Rows with their classes:
|   6 |   5 |  10 |   0 |   3 |  -2 |  -3 |   3 |  17 |  -4 |  -2 |   1 |  -6 |   4 |   5 |   0 |  13 |  -4 |  -3 |  -3 |  -3 |   0 |   7 |  -7 |  -7 |   0 | -19 |  -1 |  -5 |   0 |  -1 |   0 |  -6 |  11 |   3 |   6 | -11 |   2 |  -6 | -13 |  -8 |   0 |   8 |  -4 |   2 |  -6 |   8 |   0 |  -1 |   2 |   8 |  -2 |   9 |  -3 |   2 |   6 |   5 |   2 |   6 |  -7 |  -7 |  -9 |   5 |   4 |   6 |   1 |   0 |   7 |   2 |	J600
|  11 |   5 |  19 |   0 |   4 |   2 | -26 |  -1 |  30 |   4 | -12 |   5 |  13 |   5 |   9 |  -5 |  10 |  -5 | -14 |  -2 | -17 |   3 |  -1 |   1 |  -4 |  12 |  -6 |   1 |   4 |  -9 | -10 |  -3 |   2 |  -8 |  -7 |   3 |  -2 |  -2 |  -8 | -11 |  -5 |   5 |   5 |   2 |   4 |   1 |  -3 |   2 |  -6 |  10 |  14 |  -3 |  -7 |   1 | -13 |  29 |   8 |  -4 |   1 |  -7 |  -5 |  -1 |  11 |   8 |  19 | -15 |   3 |  -6 |  13 |	J139
|  11 |   5 |   1 |  -4 |  -6 |   0 |   0 |   7 |  37 |   5 |  -7 |   9 |   3 | -26 |  -2 | -11 |   3 |  -7 |   3 |  24 | -10 | -16 |  -6 |  -8 |   0 |   3 |   7 |  -4 |  -9 |  -3 |  -1 |  -2 |  -6 |  -4 |   3 |  -2 |   0 |  11 |   1 |   8 | -17 |  -1 |   5 |   4 | -11 | -13 |   8 | -11 | -10 |   6 |   9 | -14 |  17 |  -7 |  -2 |  17 |  -1 |   9 |   4 |   2 | -10 | -11 |  -2 |  11 |  16 |   2 |  -5 |   0 |  -8 |	J875
|  -3 | -12 |  -1 |   5 |  -6 | -10 |   0 |   6 |  -2 |  -9 |   9 |  -1 | -26 | -10 |  -2 |  -2 |  13 |  -9 |  -8 |   0 | -13 |  15 |  40 |  -4 |  -1 |  14 | -28 |  -1 |  -9 |   1 |   6 |  13 | -13 |  -2 |   1 |   8 |   5 |  11 |  -4 |  -7 |  -4 |   2 |   1 | -11 | -13 |  -3 |   1 |  14 | -20 |   3 |   7 |   1 |   5 |   3 |  -5 |  28 |   8 |  -2 |  30 |   0 | -12 | -13 |   8 |  -6 |   5 |  -3 |   4 | -11 | -13 |	J17
|   8 | -12 |  24 | -11 |  -2 |  -4 |   0 |  32 |   1 |   6 |  -7 |  23 |  -8 |  -2 |   4 |  -8 |  -1 |  -7 |   1 |  -5 | -10 |   8 |   0 | -25 |  -7 |   5 | -36 |  14 |   9 |  -2 |  -3 | -11 | -18 | -14 |   0 |   1 | -15 |  -9 |  -9 |   0 |  16 |   8 | -13 |  -8 |   7 |  -6 |   3 |   6 |  -3 |   0 |   9 |   1 |  -8 |   8 |  -1 |  18 |   9 |   4 |  -1 |   1 |  12 |   0 |   9 | -10 |  19 |   1 |  -2 |  -4 |  -6 |	J139
|   1 |   4 |  18 |   7 |  10 |   5 |   5 |   0 |  19 |  -8 |   6 |  -6 |  -9 |   8 |   8 | -12 |   9 |   1 |  -7 | -11 |   2 |   0 |  14 |   0 |  -8 |   3 |  -1 |   6 |  -3 |   0 |   1 |   5 |  -9 |  -1 |  -1 |  -1 | -12 |   4 |  -2 | -18 |   1 |   2 |  -2 |   6 |   7 |   1 |   2 |   0 |   2 |  -1 |   6 |   1 |   9 |  -1 |  -3 |   4 |   7 |  -3 |  10 |  -2 |   3 |  -4 |  18 |  -4 |   9 |   7 |  -2 |  12 |   3 |	J600
|   8 |   7 |  14 |   1 |  -1 |  -3 |  -2 |  19 |  37 |   2 |   3 |   5 |  -6 |  12 |   9 |   0 |  -9 |  11 |   0 |  20 |  -8 | -10 |   2 |   4 |  -1 |  -9 |   9 |  -7 | -15 |  -5 |  -5 | -15 | -13 |   3 |  -1 |   2 | -11 |   5 |   2 |   5 | -11 |   3 |   2 |   8 |  -9 |   7 |  -6 | -16 |  -2 |  -1 |   0 | -19 |   3 |  -6 |  -5 | -10 |  -2 |   8 |  -5 |   4 |  -3 | -16 |   5 |  20 |   8 | -14 |  -4 |   9 |   2 |	J875
|  -8 |  -1 |  -6 |   5 |  -1 |   0 |  -4 |   2 |  -8 | -10 |  -3 |  -4 | -24 |   1 |  10 |   0 |   8 |  -5 |   4 |   0 |  -3 |   2 |  21 |  -6 |   1 |   8 |   1 |  -1 |  -2 |   5 |  -3 |   7 |  -9 |   1 |   2 |   2 |  -7 |   5 |  -3 |  -2 | -12 |   5 |   2 |  -3 |   4 |  -6 |  -2 |  -5 |  -9 |   5 |   2 |  11 |   6 |  -6 |   5 |  11 |   3 |  -6 |   1 |   2 |  -5 |  -2 |   3 |  -7 |   2 |   5 |  -8 |  -3 |   4 |	J600
|  -9 |  -6 |   8 |   3 |  -1 |   1 |  -5 |  -1 |   0 |  -6 |   1 |  -1 | -27 |  12 |   7 |  -3 |  10 |  -8 | -12 | -11 |  -4 |  13 |  19 |  -3 |  -3 |   8 | -19 |   2 |   4 |  -2 |  -1 |   9 |  -1 |  -3 |   0 |   3 |  -9 |   1 |  -6 |  -7 |   1 |   6 |  -3 |  -5 |  10 |   8 |  -6 |   9 |  -3 | -15 |   6 |  12 |   3 |   4 |  -6 |  12 |  14 |  -3 |   9 |  -2 |   1 |   2 |   8 |  -6 |   3 |   3 |   0 |  -2 |  -2 |	J600
| -15 | -11 |  -3 |  -7 |   3 |   0 |   2 |  13 | -35 | -12 |  -6 |   4 | -11 |   7 |   3 |  -1 |  -4 |  -4 |  -1 |  -3 |   5 |   6 |  12 |  -5 |  -1 |   1 | -16 |   4 |   1 |   3 |   2 |  13 |  -8 |  -5 |   3 |   2 |  -4 |   2 |  -1 |  13 |  11 |  -2 | -12 | -15 |  16 |  15 |  -6 |  16 |  -3 |  -8 | -10 |   2 | -12 |  -1 |  -3 |   2 |   2 |   0 |  -3 |  -2 |   2 |   6 |   7 |  -1 |  -5 |   5 |   0 |  -6 |  -3 |	J600
|   7 |   2 |  20 | -16 |   2 |   0 |  -8 |  20 |   3 |   2 |   4 |  10 |  17 |  11 |  -7 |  -7 |  -2 |   4 |  -7 |  -2 |  -1 |  12 | -12 |  -6 |  -5 | -14 | -24 |   3 |  -8 |  -9 |   0 |  -3 | -11 |   1 |  -2 |   0 |  -8 |  -5 |  -1 |  -3 |   7 |  -2 | -13 |   1 |   2 |   8 |   8 |   2 |   0 |  -8 |   0 | -26 | -15 |  -1 | -10 |  -3 |  -9 |  -9 |  -1 |  -3 |   2 |  -5 |   9 |  13 |   9 |  -8 |   1 |   3 |  -5 |	J139
|  17 | -10 |  -5 |   5 |   5 |  -4 |   0 |   6 |  33 |  10 |   2 |  11 | -24 |  -8 |  13 | -12 |  14 |  -8 | -12 |  15 | -20 |   8 |  10 |  -9 |  -3 |  16 | -16 |  -2 |   2 | -12 |  -1 |  -1 |  -4 |  -1 |   1 |   5 |  -3 |  -6 |  -9 |  -4 | -18 |   6 |   1 |  -7 |  -5 |  -1 |  -8 |  -3 |  -6 |  -6 |  11 |   5 |   1 |   0 | -11 |  26 |  12 |  -5 |   5 |   5 |  -2 |  -8 |  13 |   2 |  18 |   8 |   9 |  -5 |  -1 |	J139
